Here is a tiny trained network, its code and every weight. The questions are about switching its units off for an input and a target symbol, where a switched-off unit gives its printed mean instead of its output.

import numpy as np


def w(rows, s, z=0):
    codes = np.array(rows[::2]) - 128.0
    scale = np.full(codes.shape[1], s)
    scale[-1] = z or s
    return codes * scale


def f(y):
    return np.maximum(y, 0)


def softmax(a):
    e = np.exp(a - a.max(-1, keepdims=True))
    return e / e.sum(-1, keepdims=True)


def log_softmax(a):
    a = a - a.max(-1, keepdims=True)
    return a - np.log(np.exp(a).sum(-1, keepdims=True))


def net(x, mask):
    ids = ['βγδεζηλμξπστφψω'.index(c) for c in x.split()]
    T = len(ids)
    res = E[ids] + P[:T]
    u = 0
    for l in range(2):
        r = res
        for j in range(2):
            rows = slice(2 * j, 2 * j + 2)
            q, k, v = (r @ M[l][rows].T for M in (Q, K, V))
            z = softmax(np.where(np.tri(T) > 0, q @ k.T / 2**0.5, -1e9)) @ v
            o = O[l][rows]
            res = res + np.where(mask[u + j], z, o[:, -1]) @ o[:, :-1]
        u += 2
        y = f(res @ A[l][:, :-1].T + A[l][:, -1])
        res = res + np.where(mask[u : u + 8], y, B[l][:, -1]) @ B[l][:, :-1]
        u += 8
    return log_softmax(res[-1] @ U[:, :-1].T + U[:, -1])


Q, K, V, O, A, B = {}, {}, {}, {}, {}, {}
E = w([
[101,132,128],'β',
[141,92,160],'γ',
[149,79,125],'δ',
[123,110,120],'ε',
[130,111,119],'ζ',
[128,112,119],'η',
[84,143,190],'λ',
[119,121,132],'μ',
[120,121,132],'ξ',
[115,124,138],'π',
[130,107,99],'σ',
[155,72,97],'τ',
[113,123,133],'φ',
[162,248,136],'ψ',
[89,138,117],'ω',
],0.018)
P = w([
[127,129,120],'0',
[141,101,175],'1',
[2,100,120],'2',
[52,125,127],'3',
[163,154,3],'4',
[205,133,101],'5',
],0.017)
Q[0] = w([
[176,107,138],'L0H1',
[147,230,95],'L0H1',
[250,79,117],'L0H2',
[188,232,235],'L0H2',
],0.012)
K[0] = w([
[152,100,118],'L0H1',
[192,236,129],'L0H1',
[64,82,116],'L0H2',
[87,220,7],'L0H2',
],0.012)
V[0] = w([
[88,209,113],'L0H1',
[174,1,158],'L0H1',
[112,101,34],'L0H2',
[21,145,93],'L0H2',
],0.0091)
O[0] = w([
[202,134,164,71],'L0H1',
[71,124,97,254],'L0H1',
[166,82,2,40],'L0H2',
[218,160,158,129],'L0H2',
],0.01,0.0022)
A[0] = w([
[212,135,3,100],'L0N1',
[115,32,179,214],'L0N2',
[145,127,187,64],'L0N3',
[138,254,146,148],'L0N4',
[79,158,227,104],'L0N5',
[219,127,123,1],'L0N6',
[142,54,151,171],'L0N7',
[131,127,98,163],'L0N8',
],0.0089,0.0052)
B[0] = w([
[177,233,71,230],'L0N1',
[64,157,147,254],'L0N2',
[137,104,121,137],'L0N3',
[187,86,138,167],'L0N4',
[139,108,91,219],'L0N5',
[5,100,154,171],'L0N6',
[72,168,111,185],'L0N7',
[149,121,133,159],'L0N8',
],0.011,0.0073)
Q[1] = w([
[155,159,4],'L1H1',
[69,59,174],'L1H1',
[74,132,131],'L1H2',
[178,179,87],'L1H2',
],0.017)
K[1] = w([
[57,182,141],'L1H1',
[207,128,86],'L1H1',
[157,123,130],'L1H2',
[7,129,171],'L1H2',
],0.015)
V[1] = w([
[126,164,239],'L1H1',
[86,124,191],'L1H1',
[199,185,84],'L1H2',
[111,100,7],'L1H2',
],0.013)
O[1] = w([
[143,129,180,125],'L1H1',
[124,80,183,193],'L1H1',
[145,251,112,8],'L1H2',
[147,95,60,171],'L1H2',
],0.014)
A[1] = w([
[249,133,121,148],'L1N1',
[191,145,116,45],'L1N2',
[131,143,188,160],'L1N3',
[64,120,119,254],'L1N4',
[151,64,140,114],'L1N5',
[123,92,94,98],'L1N6',
[201,87,144,10],'L1N7',
[133,78,145,73],'L1N8',
],0.014,0.0096)
B[1] = w([
[115,228,183,156],'L1N1',
[128,3,124,136],'L1N2',
[120,51,64,158],'L1N3',
[224,137,131,238],'L1N4',
[87,204,119,254],'L1N5',
[89,94,128,198],'L1N6',
[208,76,115,187],'L1N7',
[86,200,140,224],'L1N8',
],0.011,0.027)
U = w([
[151,155,131,158],'β',
[5,157,156,113],'γ',
[99,54,78,181],'δ',
[145,141,99,161],'ε',
[143,138,100,128],'ζ',
[140,143,102,109],'η',
[137,36,195,19],'λ',
[181,98,129,158],'μ',
[183,103,123,178],'ξ',
[170,92,135,188],'π',
[97,176,86,125],'σ',
[78,124,60,1],'τ',
[169,108,129,139],'φ',
[176,149,188,115],'ψ',
[108,212,139,140],'ω',
],0.012,0.0078)

Each question gives the input, a string of symbols that net reads in full, and the target symbol t.
The units are the heads (2 rows each of Q, K, V and O) and the neurons (one row each of A and B). Each row of codes is followed by its name. A weight is (code - 128) times the scale printed after its matrix; where a second scale follows, it is the last column's (O, A, B and U).
mask holds one flag per unit, layer by layer, with each layer's heads first. A switched-off unit (its flag False) gives its mean, the last column of its rows in O or B, instead of its output. The means were averaged over made-up inputs and are rounded, as every weight is.
A unit's drop is (log p(t) with every unit on - log p(t) with that unit switched off) / (log p(t) with every unit on - log p(t) with every unit switched off).
The circuit of an input: a set's keep is (log p(t) with only the set's units on - log p(t) with every unit switched off) / (log p(t) with every unit on - log p(t) with every unit switched off). Starting from the 12 units with the biggest drops (on a tie, the unit counted first), units are removed one at a time, each time the one whose removal leaves the highest keep (on an exact tie, the one counted first), for as long as the keep stays at least 0.8.
circuit, biggest first: the units of the circuit, biggest drop first
top k neurons: the k neurons with the biggest drops, biggest first
top k neurons in layer l: the k neurons of layer l with the biggest drops, biggest first
heads that matter: for each layer, one digit per head in row order, 1 if its drop is at least 0.15 and else 0, layers parted by /
input γ λ δ τ, target γ: circuit, biggest first : [L1N7]
input ω η λ δ, target ω: circuit, biggest first : [L1H2, L0H2]
input γ ξ γ γ τ β, target γ: circuit, biggest first : [L1N5, L1N8, L1H2, L0N1]
input σ γ δ, target σ: circuit, biggest first : [L1H2, L0H2, L1H1]
input ω γ β λ, target ω: circuit, biggest first : [L1H2, L0H1]
input ξ δ π ω ξ, target δ: heads that matter : 01 / 01
input λ γ ε λ λ, target γ: heads that matter : 01 / 01
input γ γ γ λ φ τ, target γ: top 2 neurons : [L1N5, L1N8]
input τ δ λ π, target τ: circuit, biggest first : [L0H2, L1H1]
input τ τ σ δ, target τ: circuit, biggest first : [L0H2, L1H1]
input δ σ γ, target δ: circuit, biggest first : [L0H2, L1N5, L1H1]
input λ γ σ γ η, target γ: heads that matter : 01 / 11
input γ γ ψ, target ψ: top 3 neurons in layer 1 : [L1N7, L1N1, L1N5]
input γ γ γ γ γ λ, target γ: circuit, biggest first : [L1N5, L1N8, L0H2, L1H2]
input γ δ σ γ γ ψ, target ψ: top 2 neurons : [L1N1, L1N7]
input δ δ δ λ γ η, target δ: top 4 neurons : [L1N7, L1N6, L0N6, L1N4]
input γ π γ δ λ φ, target γ: heads that matter : 00 / 11
input ω γ σ ω, target ω: heads that matter : 11 / 11
input ω γ δ, target ω: circuit, biggest first : [L1H2, L0H1, L1N4]
input τ γ ω, target τ: circuit, biggest first : [L0H2, L1H2, L1H1]
input ω σ π, target ω: circuit, biggest first : [L1H2, L0H1]
input σ ζ δ γ γ λ, target δ: circuit, biggest first : [L0H2, L1H2]
input ε γ λ δ δ δ, target λ: circuit, biggest first : [L1H2]
input λ δ λ, target λ: top neuron : [L1N5]
input λ γ δ, target λ: top 2 neurons in layer 1 : [L1N5, L1N4]
input γ β γ τ ε γ, target γ: top 3 neurons : [L1N5, L1N8, L1N4]
input γ γ γ λ γ σ, target γ: heads that matter : 01 / 11
